Stage of each row
[  66  -18    4 -192 -376  136  375  223   -6 -277  -73  130  -47   32
  -22  -22 -284  -84   -4   48  182   36 -215   34  -78 -178 -121  184
 -329  132  -47   98  337  -19  150   77   17 -118  -19   88  112 -106
  215  -81  137]
18
[-124 -257  419  -39 -114  277  246   83  157  -18  137 -129  -30  493
  368  343 -179  -99 -242   94   41  129  206   31  169  -35  -86   53
  130  157 -257   54  279 -128  -25  368 -119 -262   89  -62  159  122
  -38   79   12]
8
[ 457 -195   43 -114  348 -386 -226  271 -135  -95    7   68  274 -370
  -49   16  126 -182  315  404  -73   17  205 -363  -39  379  269 -279
   22 -175  183 -106 -385  261   66   84 -235 -194 -138   61 -192   91
   23 -332   71]
28
[ 361 -142  -90 -125  175 -164  -33  318  -78 -130  174 -327  154 -321
 -126   29  -83  -35  271  161 -186  137  117 -261  210  375  179 -234
 -276 -211  210  -64 -300  147    6 -149  -83 -129 -103  236 -210  -59
   41 -147  -19]
22
[ 269 -173 -232  138  194   20 -535 -175  -57 -270 -232 -158  127  -57
   47  161 -114 -266  295  -54  -71  153  185 -118  238  371  140  -70
 -261 -234  138  126  -96  423  -46   12 -402 -194 -368   62 -291  -50
   64 -226   72]
4
[-227 -232  262  194   40  617  -16   95  -43  125  -72  290 -222  698
  756  274 -163  249  -24 -143 -146  116  254   15  144  164 -178  167
  383   28 -195   88  281  -13  -82  180 -185 -114    0 -136  -10   73
 -131 -127 -100]
13
[-134 -106  214  -34 -262  316  265   87   17 -159 -116  244 -116  291
  213  141 -170 -149  -68 -152   71  -16 -199  208 -140 -176 -194  241
   56  214 -195  344  353  -56  122  213   11 -149  222  -51  184  -33
   48   51   95]
15
[ 318 -215   58 -117  101 -131   42  223  -52 -142  167 -319  146 -338
 -170   98  -30 -243  183  129 -157   44  -19 -160   56  304   50 -155
 -250 -162   75  145 -147  143  139  -21    1 -168  108  267 -185 -103
    0  -65   63]
23
[ 215 -117  -97   12  276 -205 -201  182 -100  -63   71  -90  143 -184
   13   22  -15  -80  213  -21 -181  106   91 -167  178  318   91 -135
 -190  -63   71 -148 -336  168   10   33  -54 -193 -138  180 -276   72
   -7 -170   74]
35
[  64 -179 -181   54  222  -44 -180  196  -50   58  252 -285  100   19
   11   87  -60  163  258  -79 -249  149  204 -143  292  282   82 -235
 -151  -93  161 -321 -535   25 -217 -153  -30 -109 -116  251 -131  206
 -160  -71 -107]
33
[ -23  -59 -235 -137 -570  345   98 -265 -141  -97  -14  125  -53  271
 -126  169 -399  219  122  -17  148  -96 -252  105 -544 -274 -109  376
 -551  -37  218 -162  287  109 -155 -150   14   47  -24  181  463   16
   44  -45   89]
23
[ 322 -214   91  -18  434 -154 -367  149 -213  -23   30   78  116  -97
  184  329   95  -10  366  159 -266   54  180 -130 -123  445  270  -96
  139 -252  260  125 -335  243 -114   43 -245 -200   67   16  -86  127
  -30 -105  -53]
20
[ 396 -204 -104  140  403   25 -396  174 -331    8 -224  348  107 -180
  305  -36   50   72  451  133 -242    7  275 -348  -58  552  105  -45
   98 -372  233   23 -266  478   88  -33 -405  -32 -346   -5 -342  -56
 -114 -510  -20]
28
[-170 -132  430  -77 -159  406  301   47   49   -1 -154  184 -136  460
  499    9 -140 -113 -131  -25   63   13   35  112   -3  -50  -81  187
  290  255 -394  277  317  -91  181  394  -43   22  196 -242  181  -70
 -181  -24   19]
9
[   2 -168 -197  280  246   70 -250  -22 -176   33  200 -232   49  -57
   14  333  -98  -60  102 -490 -406  136 -100   95  124  291 -152  136
 -365  -85   81  133 -187  188  -18  -54   62 -304  -11  269 -247   84
  -66  107  101]
36
[ 193 -214  137  -94  143   51 -364 -141  114 -188 -254  -29  116  120
  123  -17   96 -264  340   46  -24  -76  198  -18   73  235  279 -206
  298  -90   -9  132 -355  241 -135  181 -321   81   90   23   24  -10
 -269 -167 -112]
1
[-116   13 -251   42 -253  298   29  -53  -50 -147 -241  229  -79  308
  136  -17 -255   30   90 -180  208  106 -110  132   87 -185   43  288
 -245  219  -64   65  113   20    5  117 -175   25 -267 -197  242  126
   -4  -91   74]
2
[ 213  448 -191 -503 -328 -349  222  -37  -13 -298 -294  180  190 -200
 -283 -476 -261 -163   15  159  403   52 -319  -28 -137 -325  605  181
 -479  523  -60 -221   16  -33  124  204   71  153 -231 -393  510  -32
  246 -117  308]
3
[ 293 -125  296 -120  268   85 -280   29  -47 -166 -343  138   21   -2
  405 -138   35 -203  320   57 -202  -44  204 -136    4  482  172 -138
  353 -181  -60  253  -78  338   86  151 -236   61  102  -17 -283 -324
 -130 -309  -58]
14
[  78 -287  270   11 -134   50  591  609   72 -167  167  125   73   -4
   88  116 -108 -171 -187  100   41   49   65  -85  198 -109 -371   36
  -29   76 -113   79  154  -27  230  305 -160 -382 -118  208  -93   81
   95 -105   67]
33
[-104 -367  443  125   12  426  369  393  -46  205  114  378  -89  413
  563  176    1  131 -114   72 -103  -36  190  -97    4   65 -306  134
  435   52 -245   78  170  -58  146  337 -115 -134   97  -19   26  146
 -250 -176  -53]
30
[ 100 -296  -43  -17  241 -292 -161  141  -76    5  285 -314  125 -179
 -144  266   68 -232  205  177  -39  128    5  -97   90  239   56 -228
 -252    5  -28  -53 -368  -56   57   89  115 -278  154  197 -185  296
  -60   15  116]
30
[ 486 -110  282 -358  132 -238  -87  -10  -56 -356 -372   42  145 -189
  128  -95    6 -389  334  252   33  -88  140   10 -158  264  332   38
   12 -202   65  298 -220  415  123  427 -437   85   -6    9  -37 -234
 -127 -191  -41]
1
[ -61   22   83   67  263  214  -71   62  -47  402  283 -115   91   21
  105 -132  102  151    6 -308 -440    4 -112 -186  129  303  297 -134
  274  284 -205  -81 -279 -144    2 -148  443  117  361 -136  148   46
 -335    0   61]
26
[ 357 -167  292 -329  239 -271 -165  -85 -196 -204 -170 -159   92  -31
  237  218  -79 -212  360  289  -85   38  264  108 -291  319  338   66
  -65 -274  205  257 -332  326  -40  353 -435   -5   51  -51   79  -67
 -171   31 -136]
8
[  66  297 -234 -252 -278 -116   45   46   65 -301 -224  189  124 -101
 -262 -349 -196 -120   91  -69  205   31 -293  -20  -34 -244  317  -50
 -205  416    5 -131   -6  -53  -25 -109  124    0  -70 -179  317  -43
  272 -112  214]
14
[ -98  -23  -29  106  124  161  -61   76  100  115  100 -190   64  -51
    7 -296   37 -153    4 -384 -239   42 -148 -135  402  226   17 -219
   56  306 -367  -59 -192  -89  148  -58  393   18  190   85 -217  -67
 -217 -109  150]
37
[  37 -307  166  144  -63  295  362  583   87 -121  159  102    0  126
  177  222  -95  -32  -86   33  -52  115  117 -148  338   34 -280  -70
  151   -2  -46  169  200  -55   87   49 -181 -367  -87  128 -100   78
  124 -123  -15]
20
[ -60  -99  135 -256 -507  282  327 -102  -22 -149   42   52  -84  321
  -15  246 -316   62   11  -32   88 -115 -237  268 -496 -305 -121  345
 -274   52   88   88  269  -18 -117   74   42  -18  289  175  506  -17
   -5  168    4]
19
[  47 -167  351  -79 -224  371  549  396    5   28   48  274  -45  150
  282  -59 -125   21 -166  125   15  -44  -38 -168  -13  -22 -191  150
  146  127 -245  107  410  -55  283  209   32  -53   84  -11   79 -119
  -34 -211   82]
23
[  48   38 -138 -293 -420   15   -5 -243  -57  -34  -26  214   92  215
 -130  -58 -263  191  113  218  237 -127 -119  -81 -503 -255  149  140
 -355  138  121 -558   40   44 -203   -9   78   81  -52   81  470  133
   33 -191  143]
30
[ 199  -25  131 -336   43 -135 -103 -153  -18 -205 -206 -303   85  -86
   11 -191  -73 -308  322   86  -12    5   51   77  -62  203  354 -119
  -68    6  -39  197 -339  142   44  143 -100  205  174  -67   95 -197
 -242    2  -57]
8
[ -42  -48   73 -261 -406  354   91 -104    0 -139 -199  237 -138  461
  258  -29 -300  189  155  116  184  -68   -7   53 -282 -137   -1  161
  -59   40   -7 -163  235   24 -148   50  -70  138   62   39  298  -71
  -19 -165  -42]
16
[  80    1  -21 -217  126 -156  -70 -102  -45  -57   98 -517   64  -35
  -43   74 -123 -157  165  -79 -100  181  -28  134  157  182  389    8
 -340  121  -39   94 -363  -34  -31  138   64   50  130  -59  136   57
 -183  223    0]
4
[ 190   76   43 -391 -473  -60  618  328   42 -185   -8  136  120 -178
 -213 -410 -245  -70  -75  316  307  -58 -189 -220 -118 -266   30   44
 -350  262 -115 -261  195  -72  268  105  125   60 -117   48  235 -132
  132 -267  201]
28
[ 338 -287  281 -109  265   33 -220  100 -139  -21 -135  187   78  -65
  255   60  141 -113  373  263 -178 -122  180 -189 -235  426  166 -124
  345 -269   80  208 -201  292   54  119 -234   35  192   39  -94  -95
 -216 -278  -80]
22
[ 184   -3 -283 -230 -542  -52  255  159   68 -348  -49  115  139 -158
 -424 -155 -288 -133   36  332  437    4 -223 -234 -101 -308  -27  -37
 -561  158   61 -299  291    7   96 -106   20 -160 -266  150  169   15
  384 -301  284]
23
[ 156 -349  339 -278   42   50 -285 -204   51 -190 -103 -245  -33  215
  216  217  -20 -233  375  255  -33  -81  194   63 -208  308   69 -195
  126 -265  -12  128 -155  172 -138  176 -144   23  411  277  -87 -114
 -218  -46 -141]
15
[ 296   -5  -34  -46  401 -179  -51  368 -226   -7  137 -139   78 -333
   91   58  -21   -6  203  -50 -330  206  -14 -163  208  466  259  -32
 -182  -56   86  149 -236   96  144  -24   43 -154   -9   -7 -245  -45
   51  -53   62]
20
[  45 -296  481 -385 -394  157  593  319  157 -275   30  -68  -97  243
  155   97 -189 -175    9  340  226  -53   39  111 -107 -163 -207   14
   21   11 -154  174  211 -126  101  326  -92  -58  312  234  157  -96
  -46   20  -99]
17
[  42 -245  115 -141 -410  213  485  237  -18 -241  131  -54  -64  121
  -34  305 -301  -64  -25   73   99   16 -134  147 -176 -195 -307  246
 -373  -64   70  208  304   -4   73  108  -87 -220   82  277  178  -16
  106   92   21]
20
[ -57   -8   91 -253 -350  359  304  105  -41 -153 -215  179 -172  397
  327 -155 -321  214  174    7  106    0   43  126 -120 -121  -16  188
  -24   48   -4    2   80  -12  -62   60 -148  218  -13  -34  281 -132
 -121  -99 -155]
14
[-150  -61  -89  -26   34  100 -280 -259  195   44  165 -521   84  232
  -95   69  -55 -138   65 -193  -63  145  -11   29  352   94  332 -243
  -72  289 -191 -129 -299 -178 -216  -38  207   12  206  -41  191  186
 -204  163   33]
4
[  93  299   -9 -396 -287  -87  101  -75  -30 -198 -202  236   31   84
   24 -207 -296    9  -16   98  218   34 -236  -30 -242 -166  322  187
 -309  354  -83 -246  275  -27   17  128  162   17  -21 -187  306 -100
  282 -129  260]
14
[ 167 -145  -31   32  189  189 -450 -218 -178 -143 -231  -62   10  173
  289  186 -150   38  428 -200 -315   26  242  105 -134  363  138   51
   29 -354  314  209 -295  426 -253  -78 -418   30  -79   61   -5 -137
 -200  -56 -204]
11
[   5   17 -143 -115 -550  194  338  -68  -12 -135   38   75   68   -8
 -283  -65 -330  -66 -129  -95  149  -86 -379   -1 -304 -321 -184  277
 -551  199  -34 -114  378   44  126  -40  200  -80  -32  173  291  -89
  141  -75  281]
28
[ -27 -204  -63    1 -262  315  403  332 -177   -5   16  241  -91  144
  129   23 -193  171  144   75   89   12  -44    3 -123 -116 -202  212
 -138    1   47  109   40  -33  137    8 -136   27 -103    1  206  101
 -130 -130  -50]
25
[ 246 -228   60   -8  229   76 -554 -290 -103 -166 -384  154   57  149
  298  146   36 -214  412   68  -37  -47  206    6 -129  346  242   33
  148 -236   71  228 -194  425  -78  248 -452   36  -57  -57  -72  -12
 -204 -234  -51]
2
[ 199   80 -307 -157 -400  -40  155  151   30 -222  -57  200  170 -110
 -253 -269 -311   34  -24  252  309   39  -90 -379   11 -176    9  -25
 -531  160   43 -566  262   82   63  -98   16 -143 -476  121   42   -7
  365 -448  307]
29
[ -71  -80  310  -80  -70  171  434  317   81  -54   59  -54  -28  256
  326   56 -190  -96 -224   33   46  192  109    1  314  -34    2   80
   58  278 -288  130  203 -169  165  338  -70 -170  -39 -206  106   34
    3   32   44]
8
[ 135  455 -331 -331 -160 -295  123  123  -28 -224 -272  298  180 -160
 -235 -484 -160   -8  115  -30  287   92 -272  -11   58 -288  644  110
 -273  548   20 -224 -259  -89    9   85   18  159 -290 -445  509  132
  169 -116  198]
1
[ 377 -215   30  -53  286 -125  -24  338 -260  -70   -7   33  113 -315
   70   57   39  -65  379  163 -212   28  117 -153  -76  386  129  -46
  -26 -278  231  248 -350  262  136   15 -264  -55  -52   57 -133  -38
 -128 -180  -72]
24
[ 316 -266  194 -112  196 -150 -180    5 -161  -97  -36   66  148  -78
  107  197   23 -116  311  102 -218 -122  151   -5 -341  266   41   26
   14 -302  241   67 -332  374  -78  185 -285 -100   78  246  -30   -5
 -183 -106  -76]
33
[ 313  -56   -2   30  357  -32 -526 -154 -161 -134 -429  252  125  -51
  289  -51   54 -234  345   29  -92   33  168 -129   -5  412  376    8
  168 -103   32  239 -171  428   66  203 -397   16 -207 -281 -127  -78
  -91 -315   58]
4

Levels
[  53  195  -59  -12   71 -166   87  -11  -70   74   -1  142   -6  -56
  -77  -19  150  187  -83  -48  -53   47  -48  -71   -2   -2 -191   26
  -74   24   10 -234 -120   44 -102  -20   -8  -12   -9  -72   -3  -36
   28  -63    4]
2
[ -74  -77 -153   77   79 -109   98  -37 -225   62  169    8   89 -147
    5  329   -8  214  -13   25 -174  229 -183  -26   47   21 -195    7
  -82  -49  103 -257 -203  141  -41  -48  -11 -117   30  128   96   88
  -34 -238    7]
9
[  67  -41   79  107 -104   61   25  174   75  -37 -115  -53  -94  -88
  -59 -186  -74   86  113   25   36  -71  126   33 -136  -48  -72 -256
  -50   93  151  -92   27   13  -69  -31   97   32   -8   74   42   10
  -73  142 -128]
0
[-197  131  106  -38  142 -206   15 -182  -24  -42  289  172  128   62
  -68  -99  332  173 -181 -240  -53  198 -200 -216  147  111 -113  172
  -66 -285 -198 -305   80  137 -103  -25   44 -225 -182 -158    4 -133
   53 -115  178]
27
[ -93  -83 -169  194  178   83  -41  168  -64 -194 -125  -72   61  165
  -11 -159  -62 -105  -78   51  -57   -2   34 -175   31  -12    3  -69
  -19 -385   46 -180 -131  -60 -192 -107   53 -198  156  -47  -15  -45
 -128  131 -233]
29
[ -47   78  148  -89  106 -112 -213  144   64 -124  187  -15   67  113
 -245  -85  120  188    6 -200  -49  -14 -145  -29    1  -97   -6  115
  -43 -391   83 -143   88 -168  -10  -29  -84  -17 -175 -104  -84 -264
  124   89  -72]
16
[-149   84  396 -170 -102 -222 -154  -79    2 -103  618  122  115    2
 -113  -91  277  269  -62 -214 -138 -132 -225 -142   95  -77 -217  354
  -91 -376   13 -182  310   22  -42  -36  -13 -256 -203 -161 -110 -221
  166  -37  172]
14
[-100  100  243  -74   91 -243  -28  -62   21   11  341   75  121  -58
 -158  -73  385  198  -54 -274   -1  159  -92 -145   26   80 -149   95
  -51 -254  -82 -205   78   66  -72  -33   22 -123 -196  -73   -1 -102
   89  -41   65]
27
[ 121   50 -401  190  132 -165  102   71 -108  -15 -288   14   21   61
  -60  -50 -178  -46 -112  273 -248 -157  151  -74  138  -45 -220  187
  -13 -138  128 -252 -228   13 -160  -29   65 -133  204  -76  -82   12
 -213   27 -161]
5
[ -92   27  180  -55  -28   10  -81  -57  171  197  -91   29  -56   25
 -267 -117  165  237  -12  -92   40   38 -103  108 -155   48  178   25
  138  210 -199  -70   97   50   30  -10  191   81 -241   26  160   -4
  117  111   28]
17
[-164  -23   93   24  194   31  -18  114  -46  -59  148  -62   35   39
  -94  -92  166  214  -15 -271   44  277 -231  -54  -13   46   31  -79
  -92 -245  -43 -223    1   25  -67  -28   23 -104 -114   25   44  -45
  189   49   -4]
21
[  66   -8 -289  129   77  -90  213  -13 -172  112 -205  260 -176  -54
  153    4  -70   96 -176  440 -129 -222   65   72    8  -19 -250  -35
  -76  241   23 -144 -244  234 -147   29  115  -54  266  -97  119  -86
 -220   -7 -137]
20
[ -41  -16   25  -19  -22  231 -114   57  -29   36  -61   16  -28   34
  -82  194 -108    7  146  -39   93   52 -199   27 -134  -27  182 -264
   87   52  -42  -22  -41  -20   51  -68   -4   51   28   57  138   28
   43   30  -67]
11
[ 143  190   54  -98  -18  206  -83   72  111   59 -313   98 -170  128
 -108   10 -118 -162  180  -66  212 -207 -120   62  -87  -42  239 -342
  113  172 -126   44  102  -33   91   80  -39  185   88 -135   30  -61
   89  214    5]
10
[ 129  148 -279   47   27  -22   80 -107  -56  -26 -185  219   -3   26
   53  139 -260  -34   69  106 -181  -69  -97   13  143  -44 -122  -79
  -77   61   70 -185 -132   92  -27   75  -45  -37   69 -146   34  -68
 -212 -141   46]
5
[-117  -42   70   21  143  -22   34    4   -1   30    2 -143   42   54
  -96  -21  113   99  -11 -224  -90   74 -217    9   31   56   61   25
   12 -119  -59 -180   28   87  -47   88   70 -128  -33   31   59   94
  176   70   31]
21
[  69  116 -114   24   80 -293   94  -78 -155   40  100  263   17  -22
   44    0  152  -29 -190  265 -145 -278  111 -154  112   -1 -358  212
  -25 -145  -13 -153 -131  140 -171  -34   39 -198  228 -219  -36 -131
 -190  -23  -99]
26
[   9   53  136  -80   12  140   -3   95    5   26 -126  -32 -121   13
   11  118   48   69   68 -167   76 -102 -234  103 -196  -61  125 -390
    1  167   53  -17  -50   -4    2  106  -95  141   91   29  141   -5
  169   87  -97]
11
[ -83  285  -35 -107  109  115  -73 -106   26  -60 -188   95   79  246
  -49   15   86   46  -98 -318 -110   12 -362  -90  -59  -47  187  -64
   35  -66  -82 -180 -152 -129 -112   34 -112  -24  -30 -154  104  -17
  141  -50  -22]
2
[ -31   46  161   -4 -123  -95   48  -45  -48   48  229   64   52 -150
  -33  -38  145  215   -1  -66 -115  -10  -42  -77  -62  -17 -221   65
  -61   26   65 -170    4   87 -114  -71   87 -150  -52   29   50   78
   20  -66   17]
1
[-145  190   59  -75   93 -246  -73  -31  -66   75  103  131   14  176
 -189 -209  399  195 -412   48  -77 -213  -59 -216  -15  -28 -106  467
  101 -220 -184 -228    2  -43 -185 -135   88 -165   37 -188  -73 -138
  165  103  -52]
12
[ -89  -92  181   59 -134  -96  -62   59   53 -153  190   18  -33   48
  -19 -288    2  125  -94  118 -158 -331   44  -53   42 -102 -180  190
  -55 -207  112 -142  233   56 -111  -20  135 -225  -22  -91  -62 -177
  -64  143  -31]
14
[ -86 -245  174  132  -34   26   84  212   10   25   46 -164 -126 -166
  -21 -170   69  311   20   21  -10   21   25  144 -191  -16  -93 -205
 -100  123  160 -112   19  124  -85    5  170  -17  -37  207  135   38
   56  147 -148]
17
[ -55  134  158  -71   58 -294   86 -178   70  149   88  178    1  -61
 -107  -91  378  245 -168 -100  -63    3  -43   -4  -32   94 -149   91
    6  103 -137 -179   -2  179  -79   64  102  -22 -169  -95  125 -102
   10  -45   48]
24
[-123  -78 -102  124  217  -38  -17   52  -70  -87  -46 -190  157  136
  -91   12   57  -98  -70 -119 -135   60  -82 -162   81   53   29   70
   60 -400   -9 -203 -110   -9 -134  -31   39 -231  109   15    0  100
    6   66 -133]
27
[  33   78   91  -93  -47  -18  -73  -16  -29  115   98  174  -56  -11
 -102   63   38   86   40   83    2 -175 -107   25  -34  -48  -42   58
   42   47  -74  -31   58   52   15  -27   44  -20   30 -105   30  -83
   43   53   12]
16
[  91   79   53   -4  -28   26  130   -1  -10   72  -55    2  -44 -131
    7   72  -25   84  167 -166  -23   36 -131   63  -33    8  -72 -252
  -78  191   67 -130  -20  121  -12  110   -3   19   14   42   74  130
   69  -24   67]
4
[  -6  -34   65    1    7  154  -59  -75  143   -9 -187  -62   30   94
  -71   86 -157 -126  213 -170  -60  -49 -179  107   -6   31  222 -230
  102   30  -47  -11   61   66   62  141   45  -16  -53  -12  160   58
  -36   71    3]
23
[  73   89 -171   62   83   36 -100   76  -48   80 -172 -101  123  115
 -272   26 -113 -164   90    8  -62  -30   15 -149   59    0   64  212
  179 -234  -78 -127  -76 -112  -50 -139   88 -142  119  -24  -92  198
   31  130  -84]
5
[ -65 -207   73  207   -5  107  112  174    5 -125  -55 -100  -79  -87
  123 -220  -13   58   27   32   -5  -29   91   -1 -117    3  -94 -358
 -128   -2  154 -112  -32  120 -173    5  130 -107  100  104  112   29
 -121  136 -190]
29
[  10  110  -51   59  -63  183  -84   77   53 -120 -242  169 -101  201
    6 -278 -139  -77  -62  163    9 -297   34  -81  -73 -102   54  -86
   39  -24  -26  -68    2  -65 -138  -88   86  -71  116 -183   27 -142
 -126  189 -156]
8
[  49  -26 -186  123   90   29  -13   57  -95   16  -93  104    1   46
  -57   11 -138 -165   51  237   21  -67   93  -98   78   34  -60   -7
   69 -155  -77  -89  -76   79  -55 -107  113 -142  179  -85    5  -17
 -188   97 -115]
24
[ 142   36 -266   28   37  -61   75   31 -178   26 -162  245 -124    0
  152  179 -166   18  -94  422 -229 -422  -14  107  -22 -154 -230  -36
  -64  121  184  -41 -288   68 -115   57  -56   -9  344 -152   84 -161
 -217  -22 -244]
17
[  31  196  105 -193  -20   92 -100  -45  -78   80  102  254  -77   75
  -21  164   45   -6   48  -14   71 -222 -284  -19  -30  -76   48  -51
   40   32 -136    5   55   16   33    8  -81   -1  129 -201   25 -113
  147   40   60]
15
[  43 -273 -113  253   15   90    2  377  -40 -240 -155 -197 -132   46
   59 -208 -326  -54   54  285  -99 -313  169   54    1 -149 -124 -166
 -107 -231  334  -91   14  -14 -116    5   74 -116  250   49  -71 -105
 -165  280 -296]
15
[-111 -164  229   18 -111   24   41 -149   83   17  147  -81   72 -105
   20   84  -18  130  156 -178 -204    6 -201  128  -20   41   -5 -100
  -12   92   55  -81  105  210    6  135  124 -153 -146  106  213  125
  -18  -63   76]
22
[  49 -108    2  122  -71  -55   27  125  -20   37   41  -20  -12 -188
  -97   -3  -65  189  110  118  -51   62  126   49 -100  -23 -186 -109
  -54   50  179 -128  -76   59  -44  -94  109   -8  -55  138   76   16
 -142   -2 -137]
8
[ -98  -23  291   -5   25 -323  -42  -90  143   50  299 -106  170  -66
 -297 -160  307  150   12 -259  -89  104   30  -97  102  124 -125  286
   55 -280  -90 -205  241  115  -16    4  173 -193 -300    8  -39   10
   56   45  122]
25
[  10  120   28  -45   47   40  -75  -65   92   37 -172  131  -11  142
  -98  -58   33  -58   -2  -24  -18 -160  -78    6  -50    4  111  -48
  111    9 -128  -32  -25    9  -42   29   55  -13    4 -152  110  -80
  -44  106  -82]
23
[-168  -15   59  -17   12   90  -29 -137  -28  -34   56   70   76  105
   56   38   37   97  -69  -89 -211  -69 -285   -4  -34  -20   48   33
   14  -51  -36 -115  -67   72 -111   26   56 -198    0  -57  185   15
   13  -51  -37]
21
[  85   83   -9    4    0  135  -86   85   95  -80 -188  -45   36   40
 -109   54 -166   -4  218 -192  -42   35 -112   55  -87  -69  106 -289
   -9  -22  143  -77  -77 -114    5   34  -75   86  -72   11   76   -2
  -34   22 -105]
2
[ 104  107  127 -115   17  192 -156    8  119   51 -106  -15   -2  138
 -192   73 -154 -254  328 -202  107 -143 -201   37   60    5  265 -124
  152  -84 -168   62  216  -16  138   98    1   -7   26 -133  -22   49
  140  213   99]
21
[-165 -129  -96   34   23   37 -129  -62 -115  -82  191    8  152   41
  -47  314 -156  137   37    8 -232  127 -284  -10   57  -55    6   69
   -5 -231   93 -174  -90   13   13  -73  -26 -157  -70   53  112  -52
  -87 -198  -20]
14
[ -95  -71   12   67   49   71   12   11   -8 -104   24 -186  111   13
  -35  107 -106   85  130 -285 -163  180 -261    3   49    1   46 -127
  -61 -152  120 -216   -3   36  -18   72  -20 -124  -85  110   64  122
   71  -70   48]
7
[-156  -82 -128  106  102   56   40  -97  -95   55  -43   71   60   25
    1  102    6   88  -71   54  -95  174 -139  -33  -20   82   24  -40
   44   -1 -104 -175 -183  146  -88  -74  131 -145    6   43  211   63
 -104  -90  -68]
23
[  -4  271  131 -207   22   98 -199 -107  185  164 -304   45  -45  291
 -296   11  115 -119  -14 -205  102 -239 -250   -2  -83   -3  399   34
  307   88 -332   15  139 -104   83   66   12  122  -31 -178   45   -5
  248  208   64]
12
[-110   49   -3   82   42   81  -39   11   27 -171   34  295  -61  126
   45 -320   -7   90  -92   87   61   22  -14 -111   27    4  -54 -101
 -100 -152  -97 -180   52   82 -125 -104  117 -141  -90 -201   65 -302
 -180   60  -32]
23
[  55   92   53    4   31 -168  -11  145  -91  -61  186   67  -16  -21
  -78 -126  100   88  -48   41  -20 -155   41 -136   52  -72 -260  122
  -87 -258   92 -178   52   -8 -104  -69   -9 -127   87 -113 -151 -134
   36   94  -52]
9
[ 252   31 -465  122   11 -212  102  -46 -256   60  -57  227   24 -104
   46  357 -369 -141   65  515 -281 -262  124  -31  248  -81 -398  177
  -37  -56  181 -152 -228  140  -25  -27  -21 -138  326 -122  -84  -34
 -382 -166  -63]
8
[-120  -96 -125  229   76  -40  115  -30   51  -94 -163   62  -44   64
   33 -288  -25   33 -141  122  -62   32   97  -83   97   88  -70  -66
  -55  -58  -69 -254   26  197 -145    0  213 -167  -29  -50   62  -81
 -229   58   -9]
28
[  91  326    2 -133   69  138 -163   -5   89   90 -263   43   38  224
 -281   -8   11 -181  112 -242  112  -65 -171 -115  -25   -6  272   -7
  201  -73 -230  -53   25 -170   20  -33  -32   46   21 -170  -47   75
  190  163   27]
2
[ -92   83  197  -76   46  -76 -122   69   82  100   25  -25  -36  104
 -278 -196  268  172 -119 -110   65  -84  -78  -47  -92   -3   87  176
  118  -92 -161 -113  134  -50  -39  -60  111  -10 -100  -53  -20  -65
  228  206  -20]
15
[-176 -140   70   85  -45   49   11 -166   38 -235  189   50  112   46
  147   -4 -168   61   76 -125 -264   31 -241    4  159    4  -59  -77
 -131 -191   92 -198  119  193  -49  110   56 -285 -146  -49  136  -92
 -178 -138  112]
23
[ -66  243  197 -158   74 -340 -101 -134   49   29  301  250  107   71
 -197 -177  408  256 -214 -125 -144 -108  -83 -124   39  -15 -201  406
  -10 -258 -105 -191   52  -11 -121  -39   27 -143 -199 -258  -30 -263
   59  -19   17]
22
